(in the rows, 128 means zero)
Each row of numbers belongs to one of the things below and depends on some of the facts about them. Some rows are named. Which thing is each other row?

Facts:
kisagim (φ stafli) (τ kabar) (η kabar) (β 928)
bikik (φ drigren) (τ rudra, reklapos, lalaso) (η klusko) (β 898)
saruk (φ grakam)
sudodron (φ lasim) (β 898)
pigo (φ fezin) (β 898)
brifir (Δ tuvo) (φ deplem) (τ tuvo, dozam) (η plabon) (β 971)
zople (φ grakam) (β 440)
stuplal (Δ braflelun) (φ fugi) (β 60)
lasim (φ plefa)
lalaso (Δ bikik) (φ drigren) (τ pluzon) (η klusko) (β 971)
skidal (φ lipugin) (τ moklumom, grodrebun) (β 971)
magrabril (φ vosamam) (β 60)
stuflil (Δ dregoplan) (φ fugi) (β 898)
stastok (Δ trube, plapul) (φ tromas) (τ trube, plapul, kises) (β 440)
faboro (φ fezin)
klaflos (Δ pupo) (φ vibran) (β 60)
stagregor (Δ kludom, kobrol, mifal) (φ kloskik) (τ mifal) (β 440)
kenak (φ fuzomel) (β 60)
getilir (φ gredro) (β 60)
bruneske (φ tromas)
kabar (Δ beflil) (φ stafli) (τ beflil, kisagim) (η kisagim) (β 971)
laskeplos (φ deral) (β 440)
notruk (φ plefa)
fugi (φ gakluk)
zuras (φ zano) (β 971)
dozam (Δ brifir) (φ deplem) (τ brifir) (η tuvo) (β 898)
plepu (φ drokil) (τ stugre) (η skoplal, stugre) (β 971)
deplem (φ plezo)
kliri (Δ mibu) (φ gakluk) (τ drolom, fimum) (η truflekas, mibu) (β 60)
skoplal (Δ grobri) (φ drokil) (τ plepu) (η plepu) (β 928)
vubus (Δ pilos) (φ zano) (β 60)
nugrostu (Δ drumes, tatrel) (φ loruk) (η drumes) (β 898)
faridir (Δ fupopla, koflas) (φ toskim) (β 928)
vibran (φ fezin)
grogrin (φ taflun) (τ nerabri, fliplos) (β 60)
stason (Δ skanoflo) (φ groklel) (η soguner, truklem) (β 928)
pokos (φ gredro) (τ brestal) (β 928)
rudra (Δ lelaskik) (φ drigren) (τ klusko, lelaskik, lalaso) (β 898)
brebris (Δ vimuk, vubus) (φ zano) (τ vubus) (β 971)
plinul (φ plezo)
zimus (Δ dropo, difleste) (φ gratru) (τ dropo) (η skeplo) (β 971)
skanoflo (φ groklel) (η truklem) (β 60)
drumes (φ loruk) (η nugrostu, tatrel) (β 898)
zogrum (φ drokil)
gronolar (φ notruk) (β 928)
drise (Δ sidi) (φ kivik) (τ flisten) (β 898)
reklapos (φ drigren) (τ lalaso) (η lelaskik) (β 440)
vudrek (Δ rovar) (φ bruneske) (η trakla) (β 898)
geklik (Δ plepu) (φ drokil) (η skoplal) (β 898)
sufa (φ saruk) (τ sepli) (η kluvom) (β 898)
sepli (Δ kluvom, sufa) (φ saruk) (τ kluvom, sufa) (η mide) (β 60)
kludom (Δ kobrol, stagregor) (φ kloskik) (η kobrol, stagregor) (β 928)
kobrol (Δ mifal, stagregor) (φ kloskik) (η mifal) (β 898)
groklel (φ fezin)
busar (φ kloskik)
mibu (Δ kliri) (φ gakluk) (τ truflekas) (β 971)
skemin (φ lipugin) (τ suti) (η plugal) (β 928)
pupo (φ vibran) (β 440)
zuzufa (φ vibran) (η pupo) (β 928)
sidi (Δ drise) (φ kivik) (β 440)
grobri (Δ gronutik) (φ drokil) (η plepu, stugre) (β 971)
sanin (φ plezo) (β 440)
pluzon (Δ reklapos) (φ drigren) (τ reklapos) (η klusko, rudra, reklapos) (β 971)
kises (Δ plapul) (φ tromas) (τ trube, stastok) (η stastok, plapul) (β 928)
dregoplan (Δ braflelun, stuplal) (φ fugi) (η stuflil) (β 60)
flema (Δ faridir) (φ toskim) (τ fupopla, koflas) (β 928)
gekim (φ gakluk)
tatrel (Δ nugrostu) (φ loruk) (β 928)
bradrudri (φ stafli) (τ kisagim) (β 898)
fupopla (φ toskim) (β 440)
gresko (φ busar) (β 898)
stugre (Δ skoplal) (φ drokil) (η grobri) (β 60)
loruk (φ plezo)
lelaskik (φ drigren) (τ pluzon, bikik) (η pluzon) (β 898)
bramik (φ plinul) (β 928)
trakla (Δ vudrek) (φ bruneske) (τ rovar) (η rovar, vudrek) (β 60)
doske (φ stafli)
robrumum (Δ gronolar) (φ notruk) (η gronolar) (β 440)
dropo (Δ fifle) (φ gratru) (τ difleste) (η skeplo) (β 928)
taflar (Δ medraskal, brebris) (φ zano) (τ gilistak) (η medraskal, pilos, vubus) (β 440)
miskas (φ doske) (τ skasel) (η rafi) (β 971)
braflelun (Δ stuflil) (φ fugi) (η stuplal) (β 971)
kufepon (φ zano) (τ pilos, vubus) (β 971)
zuskosis (Δ plomam) (φ gekim) (τ vemas, bipim) (β 971)
rovar (φ bruneske) (β 971)
gilistak (Δ pilos, trires) (φ zano) (τ taflar) (β 898)
viti (φ lipugin) (η moklumom, fatrer) (β 898)
paskom (φ tobras) (τ vokla) (β 898)
drepus (φ gevokli) (τ mobutel) (η reklan) (β 928)
vagru (Δ fasek) (φ vatrin) (τ fasek) (β 60)
truflekas (Δ fimum) (φ gakluk) (τ kliri) (η drolom) (β 971)
plugal (Δ fatrer) (φ lipugin) (τ skemin, grodrebun) (η fatrer, grodrebun, viti) (β 898)
flestil (Δ dalil) (φ sestar) (β 971)
puze (φ vosamam) (τ magrabril) (η brastul) (β 928)
fludrul (φ doske) (β 898)
taflun (φ plefa)
deral (φ plefa)
plabon (φ deplem) (β 928)
dalil (φ sestar) (τ flestil) (η flestil) (β 928)
niklok (Δ kofak, naplustu) (φ pefabik) (τ naplustu) (η naplustu) (β 928)
reklan (Δ drepus, trogrok) (φ gevokli) (β 60)
tobras (φ zano)
brastul (φ vosamam) (η puze) (β 898)
vimuk (Δ medraskal, brebris, vubus) (φ zano) (τ brebris) (η pilos, gilistak) (β 971)
truklem (Δ soguner) (φ groklel) (τ skanoflo, soguner) (β 60)
moklumom (Δ grodrebun, skidal) (φ lipugin) (β 440)
mobutel (Δ trogrok, reklan) (φ gevokli) (β 928)
zitese (Δ klorin) (φ faboro) (β 440)
soguner (Δ skanoflo, stason) (φ groklel) (β 898)
kivik (φ grakam)
pefabik (φ gakluk)
gratru (φ gakluk)
flisten (φ kivik) (τ drise) (β 440)
medraskal (Δ pilos, gilistak, pluta) (φ zano) (τ zuras) (η pluta, vubus) (β 971)
pluta (Δ brebris, vimuk) (φ zano) (τ kufepon) (β 971)
difleste (Δ dropo, fifle) (φ gratru) (τ skeplo, zimus) (β 971)
pilos (φ zano) (β 971)
fatrer (φ lipugin) (τ suti) (η skemin) (β 971)
drigren (φ kloskik)
gredro (φ plezo)
tuvo (φ deplem) (β 971)
nerabri (Δ febrol, fliplos) (φ taflun) (η febrol, fliplos) (β 898)
febrol (Δ fliplos) (φ taflun) (η grogrin) (β 928)
koflas (Δ flema) (φ toskim) (τ faridir) (η flema) (β 971)
bipim (Δ zuskosis, plomam) (φ gekim) (τ vemas) (η plomam) (β 898)
fuzomel (φ fezin)
fifle (φ gratru) (η zimus) (β 928)
nebe (Δ brifir, plabon) (φ deplem) (τ dozam) (η dozam) (β 440)
plomam (φ gekim) (τ vemas) (η bipim) (β 971)
vemas (Δ bipim) (φ gekim) (τ bipim) (η zuskosis) (β 971)
lipugin (φ grakam)
klorin (φ faboro) (τ zitese) (β 440)
gronutik (Δ grobri) (φ drokil) (τ geklik, skoplal) (β 928)
gevokli (φ gakluk)
fliplos (Δ febrol, grogrin) (φ taflun) (β 440)
klusko (φ drigren) (τ reklapos) (η rudra) (β 971)
mifal (φ kloskik) (η kludom) (β 928)
fimum (Δ drolom, truflekas, mibu) (φ gakluk) (τ kliri, mibu) (β 971)
naplustu (Δ niklok) (φ pefabik) (η niklok) (β 898)
kofak (φ pefabik) (τ niklok, naplustu) (η niklok) (β 971)
trogrok (φ gevokli) (η reklan) (β 928)
deban (φ zogrum) (η furan) (β 971)
mide (φ saruk) (τ sufa) (η kluvom, sufa, sepli) (β 60)
vatros (Δ brifir) (φ deplem) (τ brifir, tuvo) (η nebe, brifir, tuvo, plabon, dozam) (β 971)
furan (φ zogrum) (β 928)
brestal (Δ pokos, getilir) (φ gredro) (τ pokos) (η pokos) (β 971)
rafi (Δ miskas) (φ doske) (β 928)
fasek (φ vatrin) (η vagru) (β 898)
vatrin (φ fezin)
doson (Δ zople) (φ grakam) (τ zople) (η zople) (β 60)
suti (φ lipugin) (τ moklumom, skidal) (β 440)
vosamam (φ gakluk)
skeplo (Δ fifle) (φ gratru) (η difleste) (β 971)
grodrebun (Δ fatrer, viti) (φ lipugin) (τ skemin) (β 440)
trube (Δ plapul) (φ tromas) (η kises) (β 971)
drolom (φ gakluk) (τ mibu) (η kliri) (β 898)
vokla (Δ paskom) (φ tobras) (β 971)
kluvom (φ saruk) (τ mide) (β 440)
skasel (φ doske) (η rafi) (β 971)
trires (Δ pluta, vubus) (φ zano) (η vubus) (β 928)
toskim (φ stafli)
beflil (φ stafli) (η bradrudri) (β 898)
plapul (φ tromas) (τ trube, stastok, kises) (β 971)

Named rows:
taflun: [169 115 126 145 126  91 167 121 115 150 137  85 132 116 140 126 100  59
 137 135 164  94 171 122 125  68  96]
viti: [164 107 158 153 114 124 150 115  76 132 161 103 109  94 163 109 115  83
 149 121 168 115 137 133 106  78  81]
lipugin: [166 108 119 142 136  90 154 131 131 153 134  72 132 100 134 123  97  77
 150 129 174 122 150 107 128  75 108]
taflar: [194 106 136 136 128  74 122 173 141 141 205  64 119 134  79 124  52  74
  94  61 132 130  86 144 102  28 105]
lasim: [168 119 127 143 126  91 167 122 115 153 139  85 131 117 141 126 103  59
 138 135 166  95 168 121 125  67  98]
sudodron: [172 109 117 142 136  94 157 130 125 153 137  78 108 114 137 130 105  73
 154 125 167 116 147  99 122  78 115]
fuzomel: [168 118 126 141 127  90 168 120 115 149 138  87 130 115 145 128 102  61
 139 138 164  95 170 117 126  65  99]
niklok: [179 121 158 125 143 108 127 133 107 159 174  71 105 103 150 120 112  97
 159 105 154 108 114 128 106  82  85]
fludrul: [173 102 127 145 128  96 161 126 116 149 135  93 114 123 140 131 109  58
 143 130 162  91 166 116 118  73  97]
bradrudri: [184  84 111 156 145  88 155 135 109 150 139  77 115 110 150 148  88  87
 162 123 161 102 146  87 128  72 101]
plinul: [175 125 122 137 136  87 163 128 125 153 141  75 125 109 142 134  98  73
 151 131 169 115 148 101 129  74 117]
reklan: [174 111 118 138 144  98 146 128 129 159 137  69 104 118 137 139  99  69
 157 128 153 114 143 106 117  77 111]
dregoplan: [160 105 158 135 130 110 131 119 103 154 167  77 119 113 153 127 106  61
 141 115 140  97 134 138 101  76  87]
doson: [174  69 147 147 147 108 113 126 105 155 174  62 133 101 144 134  85  86
 152 102 141  97 120  98 111  76  90]
brastul: [170 112 161 138 125 113 137 118  87 149 166  85 109 108 155 116 110  71
 144 111 148  96 131 139 103  77  80]
gakluk: [175 125 119 141 140  85 163 123 123 160 135  68 114 108 139 131  92  75
 150 131 166 119 147 112 122  82 109]
plepu: [135  98 147 161 120 101 207 135  85 126 174  81 143  80 187  91 113  63
 106 107 147 105 151 130  51 139 139]

Name these rows:
No name comes twice in this set of rows, the named rows included.
[164 148 161 135 107 120 176 123  81 126 168 111  95 100 172  98 131  82
 149 126 181 126 135 145  97  90  91] => mifal
[216 107 134 138 123  67 150 178 124 130 206  81 103 124  83 102  71  98
 105  55 153 131  94 151 101  36 101] => trires
[186  94 148 149 144 100 136 129  87 146 177  69 111  96 161 126  94 106
 163 105 152 100 116 114 114  84  80] => puze
[147 126 131 108 118  88 156 146 142 158 121  91 102 126 146 134 129  44
 138 129 165  96 156 140 116  65 111] => soguner
[145 114 171 108 137  95 109 144 118 170 165  58 130 122 164 142 114  63
 136 105 140  76 126 152 103  71  69] => zimus

The same things again, as new rows of numbers:
Some rows with their names:
medraskal: [118 120  62 120 115 104  78  96 143 139 108 106 116 100 169 142 126 166
 107 118 130  97 104  78 157 119 215]
bramik: [142 123 122 115 113 118 136 126 142 139 128 123 137 115 124 139 132 134
 119 125 118 118 125 128 138 128 119]
sestar: [147 145 134 128 127 115 132 124 146 135 125 131 134 123 132 124 131 131
 141 132 119 112 125 140 145 111 120]
reklan: [138 152 128 112 123 119 116 143 136 139 117 112 140 113 150 126 126 122
 191 121 125 132 103 150 121 118  96]
gevokli: [145 148 138 123 143 112 133 120 148 126 126 133 133 125 143 121 129 130
 140 138 113 111 111 141 135 115 122]
grodrebun: [130 169 119 112 126 131 133 138 129 144 129 120 135 120 119 136 126 122
 157 123 113 124 124 106 112 123 104]
paskom: [108 152 122  98  66 122 115 137 125 114 120 116 126 107 128 102 135 107
 121 129 108 136 133 158 128 106 159]
dregoplan: [122 130 116 119 149 109 124 101 145 135 131 106 141 121 133 104 126  94
 144 124 129 127 110 173 134 119 124]
sanin: [134 130 119 116 126 119 129 122 133 134 129 119 140 116 129 124 131 106
 140 122 119 126 121 126 133 115 134]
gronutik: [141 134 118 118 109 122 116 122 139 144 121 115 138 125 140 138 120 131
  90 135 136 113 111 113 127 134 120]
plinul: [148 145 132 128 126 116 125 125 145 133 125 130 134 120 137 120 135 132
 136 136 119 110 125 137 147 113 117]
klorin: [110 153 131 102  62 121 114 136 129 116 116 115 130 108 124 109 123 104
 122 135 119 126 128 156 131 108 135]
naplustu: [117 126 124 116 146 117 122 141 134 127 137 135 151 118 112 118 151  82
 160 121 112 116 109 108 131 121 144]
deban: [128 121 114 116 120 116 131 120 144 132 139 123 138 121 117 124 138 125
 104 131 113 122 129 133 143 126 158]
suti: [118 151 112 117 151 120 129 130 133 144 131 120 133 118 123 129 128 110
 131 120 122 123 122 118 126 119 129]
vibran: [146 145 134 129 130 117 126 122 145 128 125 129 133 120 135 125 136 128
 137 132 119 112 126 139 147 111 119]
pupo: [116 156 128 107  74 123 110 155 129 123 119 120 136 100 117 122 144 100
 164 130 115 117 118 143 128 109 118]

Name these rows:
No name comes twice in this set of rows, the named rows included.
[129 131 120 115 170 111 146 120 143 141 135 117 138 107 132 125 137 109
 192 120 111 131 114 177 137 107 112] => magrabril
[127 119  69 113 138 106  91 116 127 138 104 116 120  96 169 125 153 171
 189  94 105 138 101  97 148 103 191] => gilistak
[132 143 122 124 152 122 130 146 134 142 133 126 148 112 117 143 153  91
 189 117 116 110 111 102 132 117 111] => fliplos
[130 124 114 113 121 117 100 128 131 132 119 121 143 128 148  93 136 121
 124 117 120 143 103 127 123 128 148] => bipim
[135 115 117 111 126 114 141 128 144 130 140 124 134 111 113 125 143 134
 123 127 101 128 137 149 144 124 153] => koflas
[163 103 103 122 184 117 153 118 143 151 149 133 146 127 133 148 142 151
 160 114  99 133 125 116 142 127 146] => vokla
[111 111  68 119 121 101  84  87 145 134 117 107 120 104 154 128 123 152
  80 121 128 101 113  99 160 122 213] => vimuk
[149 136 116 108  84 121  92 139 136 137 109 115 138 127 164 110 121 173
 106 132 124 146 100 127 123 139 148] => zuskosis
[164 125 147 102 171 143 198 114 132 136 174 154 143 131 129 188  77 111
 136 146  88 101 152  82 150 119 177] => kabar
[171 120 116 123 184 131 143 116 127 158 140 135 148 137 154 150 112 120
 162 118 117 126 112  90 130 124 126] => stastok

The same things again, as new rows of numbers:
Named rows:
naplustu: [105 161 123 114 121 125 128 141  95 135 138 137 123 119 132 136 130 108
 128 146 134 134 131 153 137 118 100 141]
furan: [122 125 127 140 132 131 122 123 132 127 119 141 115 133 127 141 125 127
 134 127 127 126 133 120 125 119 138 126]
vimuk: [142  89 153  86 133  88 132  94 103 159 126  58 178 129 117 117 146 136
 132 104 135 142 144 123 109 196 124  93]
tatrel: [129 117 126 151 131 139 124 125 131 126 127 136 120 141 128 131 123 128
 134 125 125 123 132 133 122 108 132 121]
moklumom: [152 130 135 142 130 137 126 149 119 102 113 112 147 142 129 142 127 114
 100 117 126 134 120 120 134 108 122 150]
faridir: [ 98 143 119 152 129 135 125 137 116 133 124 143 124 151 117 141 126 113
 124 129 117 122 129 130 142 117 122 150]
zuzufa: [125 142 128 127 131 138 122 128 123 123 127 134 117 120 127 134 129 119
 149 126 134 137 134 133 129 125 125 125]
bikik: [125 142 127 118 124 134 126 143 120 119 135 127  99 105 128 136 130 126
 151 137 142 132 133 155 115 153 124 124]
stuflil: [123 123 124 135 127 121 124 124 119 144 123 144 133 131 129 137 124 128
 110 143 123 121 124 117 135 123 130 130]
robrumum: [167 151 128 129 130 146 134 127 128 124 128 110 146 121 133 113 135 118
 113 130 139 133 123 129 144 123 126 142]
mibu: [113  89 127 128 120 105 132 136 139 123 132 136 122 124 133 124 122 136
 102 135 121 115 124 115 111 119 130 121]
flestil: [119  96 137 129 132 125 131 168 109 100 117 113 165 152 148 131 125 126
 102 115 118 126 125 124 137 107 119 129]
vosamam: [116 122 131 119 127 104 130 119 135 131 126 142 124 133 136 124 123 131
 109 135 119 119 133 116 125  98 133 126]
klaflos: [156 139 129 146 135 139 120 115 126 120 116 133 129 136 126 142 126 116
 129 121 130 126 134 118 132 110 131 133]
medraskal: [147  84 154  83 134  87 132 101  96 157 126  55 183 128 122 118 147 136
 141 106 138 142 144 131 107 203 123  92]
lipugin: [120 129 134 129 132 127 130 127 138 117 127 122 121 141 125 122 125 137
 124 126 119 125 128 124 120 115 139 131]
soguner: [104 143 125 155 124 125 127 131 132 120 120 138 117 139 115 148 128  99
 116 119 123 122 132 123 129 101 121 155]

Name these rows:
No name comes twice in this set of rows, the named rows included.
[119 146 128 131 135 128 119 139  91 129 115 143 159 153 141 141 124 116
 108 134 116 128 129 117 154  90 119 139] => mobutel
[ 98 119 123 139 119 116 134 141 150 112 130 128 109 123 112 138 128 112
 116 122 123 114 125 117 117 132 133 147] => tuvo
[186 110 132 136 130 129 126 114 147 123 121 129 131 118 123 133 127 138
 116 125 135 122 121 110 122 146 138 126] => stagregor
[ 73  86 127 132 120 113 133 157 147 120 126 125 106 120 124 137 125 143
 125 130 124 118 124 129 112 169 146 126] => plapul
[166 115 151 108 131  95 132  90  93 160 122  61 186 136 111 126 148 107
 119  98 139 143 147 138 115 168 102 117] => taflar
[173 143 129 103 126 123 128 112 119 127 137 137 150 117 131 120 130 123
 111 134 128 125 120  99 143 125 116 136] => vemas
[240 178 131 127 135 157 130  83 136 116 138 119 145 110 124 103 138 112
 117 131 149 125 121 107 144 107 121 149] => nebe
[153 118 124 140 137 144 118 114 128 135 124 140 130 137 129 131 124 146
 136 137 126 123 126 116 138 146 143 120] => gronutik
[180 139 134 123 129 139 130 127 123 100 136 115 147 129 135 119 131 114
 122 112 130 127 124 114 132 101 110 138] => brestal
[ 95 107 133 123 127 117 132 167 122 106 116 115 139 137 135 140 127 129
 111 121 120 127 126 126 128 137 129 134] => zuras
[110 134 124 113 119 113 126 137 122 136 133 144 105 102 136 134 127 125
 138 141 138 138 132 144 118 125 121 118] => drolom

